Below is a small trained network, with its code and all its weights. Each question gives an input and a class and asks what happens when units are switched off, that is, made to give their printed mean instead of their output.

import numpy as np


def w(rows, s, z=0):
    codes = np.array(rows[::2]) - 128.0
    scale = np.full(codes.shape[1], s)
    scale[-1] = z or s
    return codes * scale


def norm(h):
    return h / np.sqrt((h * h).mean(-1, keepdims=True) + 1e-5)


def f(y):
    return y / 2 * (1 + np.tanh(0.7978845608 * (y + 0.044715 * y**3)))


def log_softmax(a):
    a = a - a.max(-1, keepdims=True)
    return a - np.log(np.exp(a).sum(-1, keepdims=True))


def net(x, mask):
    res = np.array(x, float).reshape(1, 6) / 4 @ E
    u = 0
    for l in range(4):
        y = f(norm(res) @ A[l][:, :-1].T + A[l][:, -1])
        res = res + np.where(mask[u : u + 3], y, B[l][:, -1]) @ B[l][:, :-1]
        u += 3
    return log_softmax(norm(res)[-1] @ U[:, :-1].T + U[:, -1])


A, B = {}, {}
E = w([
[226,100,157,158,117,143,135,173,74],'x0',
[130,129,53,125,173,137,162,157,102],'x1',
[173,118,180,177,31,130,158,130,176],'x2',
[70,74,79,144,154,246,210,158,152],'x3',
[158,111,131,186,142,166,110,70,161],'x4',
[159,158,142,133,128,117,93,82,114],'x5',
],0.014)
A[0] = w([
[163,93,106,137,213,216,124,124,130,63],'L0N0',
[146,73,150,185,87,236,208,129,134,106],'L0N1',
[232,122,54,142,168,116,237,251,58,2],'L0N2',
],0.025,0.0026)
B[0] = w([
[120,169,76,174,170,119,123,112,124,214],'L0N0',
[57,154,170,137,122,169,119,168,136,241],'L0N1',
[5,134,209,154,97,156,105,146,70,254],'L0N2',
],0.019,0.024)
A[1] = w([
[90,115,88,50,168,58,146,221,67,230],'L1N0',
[198,184,124,114,173,100,84,155,4,254],'L1N1',
[204,127,150,233,125,198,141,102,100,160],'L1N2',
],0.032,0.0011)
B[1] = w([
[17,179,211,91,81,148,186,179,110,217],'L1N0',
[77,126,117,184,128,10,35,139,50,248],'L1N1',
[76,146,225,207,32,202,254,46,182,180],'L1N2',
],0.0096,0.015)
A[2] = w([
[203,116,101,95,164,164,135,185,140,143],'L2N0',
[181,120,148,158,99,152,139,158,114,139],'L2N1',
[253,71,94,109,158,161,140,190,113,4],'L2N2',
],0.049,0.0031)
B[2] = w([
[164,143,152,150,93,137,107,112,151,128],'L2N0',
[122,153,147,113,117,82,172,92,159,252],'L2N1',
[202,17,71,172,110,249,142,103,107,128],'L2N2',
],0.021,0.0024)
A[3] = w([
[214,48,76,74,168,154,135,205,108,139],'L3N0',
[225,23,131,146,124,183,165,172,116,2],'L3N1',
[254,59,99,137,147,146,173,149,80,120],'L3N2',
],0.05,0.0027)
B[3] = w([
[119,132,237,171,49,123,183,209,186,128],'L3N0',
[37,165,65,48,165,139,139,164,161,1],'L3N1',
[34,212,172,195,175,251,159,181,47,128],'L3N2',
],0.018,6.8e-07)
U = w([
[143,141,126,156,155,16,46,79,62,188],'0',
[182,29,63,87,146,124,144,168,120,2],'1',
[213,66,95,74,151,174,136,140,128,36],'2',
[215,95,107,143,112,110,161,101,114,50],'3',
[193,125,196,145,60,82,148,89,153,101],'4',
[37,158,149,130,117,165,163,165,118,206],'5',
[161,137,91,171,187,200,140,69,175,95],'6',
[103,152,10,66,196,142,173,116,152,96],'7',
],0.013,0.0058)

Each question gives the input, the list of numbers given to net, and the class t.
The units are the neurons (one row each of A and B). Each row of codes is followed by its name. A weight is (code - 128) times the scale printed after its matrix; where a second scale follows, it is the last column's (A, B and U).
mask holds one flag per neuron, layer by layer. A switched-off neuron (its flag False) gives its mean, the last column of its row in B, instead of its output. The means were averaged over made-up inputs and are rounded, as every weight is.
A unit's drop is (log p(t) with every unit on - log p(t) with that unit switched off) / (log p(t) with every unit on - log p(t) with every unit switched off).
The circuit of an input: a set's keep is (log p(t) with only the set's units on - log p(t) with every unit switched off) / (log p(t) with every unit on - log p(t) with every unit switched off). Starting from all 12 units, units are removed one at a time, each time the one whose removal leaves the highest keep (on an exact tie, the one counted first), for as long as the keep stays at least 0.8.
units of the circuit, in order: the units of the circuit, biggest drop first
top k neurons: the k neurons with the biggest drops, biggest first
k most important neurons of layer l: the k neurons of layer l with the biggest drops, biggest first
drop of u: that unit's drop, to one decimal
input [-8,-6,7,-1,0,6], class 4: units of the circuit, in order : L0N2, L0N1, L0N0
input [-5,-8,-6,2,2,8], class 0: top 4 neurons : L0N1, L0N2, L1N0, L1N2
input [1,3,-6,-7,-4,8], class 0: units of the circuit, in order : L0N2
input [-8,-4,6,-7,-4,-2], class 4: units of the circuit, in order : L0N2, L1N1, L0N1
input [0,-5,-2,-6,-5,-4], class 0: top 3 neurons : L0N1, L1N1, L0N2
input [7,-8,7,-6,-5,8], class 4: units of the circuit, in order : L1N2, L0N2
input [1,-7,-3,-5,-1,-7], class 0: units of the circuit, in order : L0N1, L0N2
input [-6,-4,3,-5,7,-3], class 4: top 4 neurons : L0N2, L1N1, L0N1, L0N0
input [-2,-7,-2,0,3,4], class 4: units of the circuit, in order : L0N1, L0N2, L1N1, L0N0
input [-7,-6,6,-6,-7,-5], class 4: top 2 neurons : L0N2, L0N1
input [8,1,7,-5,4,8], class 4: top 2 neurons : L1N2, L0N2
input [4,-6,5,-5,-6,2], class 0: top 2 neurons : L0N1, L1N1
input [-8,-7,4,2,-4,7], class 4: 2 most important neurons of layer 1 : L1N1, L1N0
input [-5,-2,6,-2,8,1], class 4: most important neuron of layer 1 : L1N0
input [-4,-4,-6,-6,4,1], class 0: 2 most important neurons of layer 0 : L0N1, L0N2
input [1,-1,-1,-3,0,3], class 0: 2 most important neurons of layer 0 : L0N1, L0N2
input [-1,-2,4,-6,3,-1], class 4: drop of L0N2 : 0.5
input [-1,-1,7,-6,-1,4], class 4: drop of L1N1 : 0.0
input [2,-6,-5,-4,1,-7], class 0: drop of L1N1 : 0.9
input [5,-7,8,-8,8,8], class 4: most important neuron of layer 1 : L1N2
